Here is a tiny trained network, its code and every weight. The questions are about switching its units off for an input and a class, where a switched-off unit gives its printed mean instead of its output.

import numpy as np


def w(rows, s, z=0):
    codes = np.array(rows[::2]) - 128.0
    scale = np.full(codes.shape[1], s)
    scale[-1] = z or s
    return codes * scale


def f(y):
    return y / 2 * (1 + np.tanh(0.7978845608 * (y + 0.044715 * y**3)))


def log_softmax(a):
    a = a - a.max(-1, keepdims=True)
    return a - np.log(np.exp(a).sum(-1, keepdims=True))


def net(x, mask):
    res = np.array(x, float).reshape(1, 7) / 4 @ E
    y = f(res @ A[0][:, :-1].T + A[0][:, -1])
    res = res + np.where(mask, y, B[0][:, -1]) @ B[0][:, :-1]
    return log_softmax(res[-1] @ U[:, :-1].T + U[:, -1])


A, B = {}, {}
E = w([
[195,121,60,254,143,178,100,67,86,161,133,58],'x0',
[165,175,135,124,184,111,58,118,130,110,46,63],'x1',
[128,115,150,149,107,93,58,93,106,117,122,100],'x2',
[144,181,124,191,77,112,95,136,150,134,199,135],'x3',
[192,147,137,32,104,157,140,99,168,191,106,45],'x4',
[144,114,158,174,64,67,102,97,87,151,144,161],'x5',
[125,49,120,71,177,118,66,154,95,189,130,46],'x6',
],0.0097)
A[0] = w([
[187,73,92,161,122,205,201,69,137,167,134,41,67],'N0',
[159,200,120,20,126,173,179,155,164,128,137,118,153],'N1',
[119,97,93,135,230,184,164,133,109,92,59,102,255],'N2',
[58,19,97,195,128,146,157,164,125,162,212,179,135],'N3',
[120,174,148,147,108,74,82,167,154,151,134,122,12],'N4',
[148,173,124,201,141,110,113,146,151,133,122,81,21],'N5',
[121,94,138,169,143,125,172,72,106,98,35,202,137],'N6',
[109,40,137,4,137,102,111,137,128,158,123,80,33],'N7',
],0.014,0.0042)
B[0] = w([
[216,159,122,233,136,192,133,136,122,116,191,47,238],'N0',
[48,112,125,48,140,111,214,184,122,132,138,144,220],'N1',
[126,162,140,31,96,146,207,173,165,158,153,94,235],'N2',
[115,165,130,162,102,126,254,118,156,100,174,203,245],'N3',
[124,80,85,193,144,154,181,95,111,107,142,176,154],'N4',
[191,88,145,118,96,176,143,97,103,159,141,93,174],'N5',
[104,97,114,212,108,98,155,110,124,111,219,205,197],'N6',
[92,139,134,7,161,112,24,152,136,128,12,89,253],'N7',
],0.0078,0.017)
U = w([
[213,83,103,253,137,150,46,67,37,112,181,129,51],'0',
[14,103,144,106,127,111,250,177,144,73,177,224,255],'1',
[176,131,109,120,181,198,100,165,105,163,136,40,50],'2',
[21,68,167,34,198,73,52,174,121,123,46,151,29],'3',
],0.0069,0.0052)

Each question gives the input, the list of numbers given to net, and the class t.
The units are the neurons (one row each of A and B). Each row of codes is followed by its name. A weight is (code - 128) times the scale printed after its matrix; where a second scale follows, it is the last column's (A, B and U).
mask holds one flag per neuron, in row order. A switched-off neuron (its flag False) gives its mean, the last column of its row in B, instead of its output. The means were averaged over made-up inputs and are rounded, as every weight is.
A unit's drop is (log p(t) with every unit on - log p(t) with that unit switched off) / (log p(t) with every unit on - log p(t) with every unit switched off).
The circuit of an input: a set's keep is (log p(t) with only the set's units on - log p(t) with every unit switched off) / (log p(t) with every unit on - log p(t) with every unit switched off). Starting from all 8 units, units are removed one at a time, each time the one whose removal leaves the highest keep (on an exact tie, the one counted first), for as long as the keep stays at least 0.8.
units of the circuit, in order: the units of the circuit, biggest drop first
most important unit: the unit with the biggest drop
top k neurons: the k neurons with the biggest drops, biggest first
drop of u: that unit's drop, to one decimal
input [3,0,-8,4,4,3,-3], class 0: top 4 neurons => N2, N7, N0, N3
input [7,-8,-4,-5,-1,-4,7], class 2: most important unit => N0
input [0,-2,3,-3,6,8,-5], class 0: units of the circuit, in order => N1, N2
input [6,-7,-4,2,-1,1,4], class 0: top 3 neurons => N0, N1, N2
input [-2,3,4,3,-2,0,-4], class 0: units of the circuit, in order => N1, N2
input [3,-1,-1,-4,2,-7,-1], class 2: top 3 neurons => N0, N3, N6
input [0,-4,8,3,7,0,0], class 2: top 2 neurons => N6, N3
input [0,-1,7,-3,8,-4,-6], class 2: top 3 neurons => N3, N6, N0
input [-3,7,-4,-3,-4,2,3], class 3: top 2 neurons => N3, N0
input [-6,7,-7,-7,-6,-2,2], class 3: top 3 neurons => N7, N3, N0
input [-5,8,2,-2,-8,-7,2], class 3: top 3 neurons => N3, N0, N1
input [-5,7,6,6,0,7,0], class 0: drop of N1 => 0.1
input [4,6,3,7,5,-2,6], class 0: drop of N4 => 0.2
input [-2,-8,4,-2,7,-7,3], class 3: units of the circuit, in order => N7
input [7,-7,-7,1,8,0,-7], class 2: drop of N0 => 2.0
